Below is a small trained network, with its code and all its weights. Each question gives an input and a class and asks what happens when units are switched off, that is, made to give their printed mean instead of their output.

import numpy as np


def w(rows, s, z=0):
    codes = np.array(rows[::2]) - 128.0
    scale = np.full(codes.shape[1], s)
    scale[-1] = z or s
    return codes * scale


def f(y):
    return y / 2 * (1 + np.tanh(0.7978845608 * (y + 0.044715 * y**3)))


def log_softmax(a):
    a = a - a.max(-1, keepdims=True)
    return a - np.log(np.exp(a).sum(-1, keepdims=True))


def net(x, mask):
    res = np.array(x, float).reshape(1, 5) / 4 @ E
    y = f(res @ A[0][:, :-1].T + A[0][:, -1])
    res = res + np.where(mask, y, B[0][:, -1]) @ B[0][:, :-1]
    return log_softmax(res[-1] @ U[:, :-1].T + U[:, -1])


A, B = {}, {}
E = w([
[24,145,223,71,50],'x0',
[107,100,185,25,254],'x1',
[131,133,128,124,127],'x2',
[203,25,120,88,52],'x3',
[126,127,133,135,129],'x4',
],0.013)
A[0] = w([
[149,90,151,93,121,142],'n1',
[81,131,193,93,125,138],'n2',
[138,120,95,114,203,148],'n3',
[123,154,118,146,198,192],'n4',
[6,154,143,113,179,121],'n5',
[89,221,100,213,97,136],'n6',
[109,147,64,158,106,21],'n7',
[131,116,134,143,60,118],'n8',
[201,102,103,146,182,210],'n9',
[151,113,79,152,105,92],'n10',
[115,118,125,162,35,134],'n11',
[216,102,44,203,149,254],'n12',
[139,157,123,142,158,130],'n13',
],0.018,0.0088)
B[0] = w([
[133,67,103,152,48,155],'n1',
[177,145,138,56,108,170],'n2',
[133,93,107,189,202,177],'n3',
[112,110,146,210,204,177],'n4',
[211,169,200,90,133,188],'n5',
[167,14,9,43,117,185],'n6',
[154,122,59,146,161,151],'n7',
[87,158,180,105,47,161],'n8',
[171,161,12,194,133,205],'n9',
[180,171,198,151,124,166],'n10',
[53,158,157,115,37,179],'n11',
[202,228,107,194,110,252],'n12',
[143,161,153,181,184,147],'n13',
],0.012,0.036)
U = w([
[162,96,12,177,159,255],'0',
[182,241,138,147,145,119],'1',
[108,4,111,31,99,255],'2',
[22,118,147,122,65,6],'3',
[110,153,114,209,247,2],'4',
],0.011,0.0068)

Each question gives the input, the list of numbers given to net, and the class t.
The units are the neurons (one row each of A and B). Each row of codes is followed by its name. A weight is (code - 128) times the scale printed after its matrix; where a second scale follows, it is the last column's (A, B and U).
mask holds one flag per neuron, in row order. A switched-off neuron (its flag False) gives its mean, the last column of its row in B, instead of its output. The means were averaged over made-up inputs and are rounded, as every weight is.
A unit's drop is (log p(t) with every unit on - log p(t) with that unit switched off) / (log p(t) with every unit on - log p(t) with every unit switched off).
The circuit of an input: a set's keep is (log p(t) with only the set's units on - log p(t) with every unit switched off) / (log p(t) with every unit on - log p(t) with every unit switched off). Starting from the 12 units with the biggest drops (on a tie, the unit counted first), units are removed one at a time, each time the one whose removal leaves the highest keep (on an exact tie, the one counted first), for as long as the keep stays at least 0.8.
units of the circuit, in order: the units of the circuit, biggest drop first
top k neurons: the k neurons with the biggest drops, biggest first
drop when u is switched off: that unit's drop, to one decimal
input [-1,0,-4,-8,-2], class 0: units of the circuit, in order -> (n6)
input [5,-2,-6,-7,-7], class 2: units of the circuit, in order -> (n6 n12)
input [1,-8,-6,4,7], class 3: units of the circuit, in order -> (n11 n8)
input [-8,0,-4,8,8], class 1: top 3 neurons -> (n12 n6 n10)
input [0,3,-6,-3,1], class 4: top 2 neurons -> (n12 n4)
input [0,-6,6,-2,-1], class 0: top 3 neurons -> (n6 n7 n2)
input [0,0,-1,-3,4], class 0: top 3 neurons -> (n12 n11 n10)
input [3,8,-7,1,7], class 2: top 4 neurons -> (n12 n9 n1 n10)
input [-8,8,-5,-1,0], class 4: top 2 neurons -> (n4 n6)
input [0,3,1,1,5], class 0: top 2 neurons -> (n12 n11)
input [-6,1,7,-6,-5], class 4: top 2 neurons -> (n4 n13)
input [5,-3,-7,0,-3], class 2: drop when n12 is switched off -> 0.2
input [4,-1,0,0,-8], class 2: drop when n12 is switched off -> 0.7
input [2,3,-2,3,0], class 2: units of the circuit, in order -> (n12)
input [-1,7,4,-1,-4], class 4: drop when n6 is switched off -> 0.1
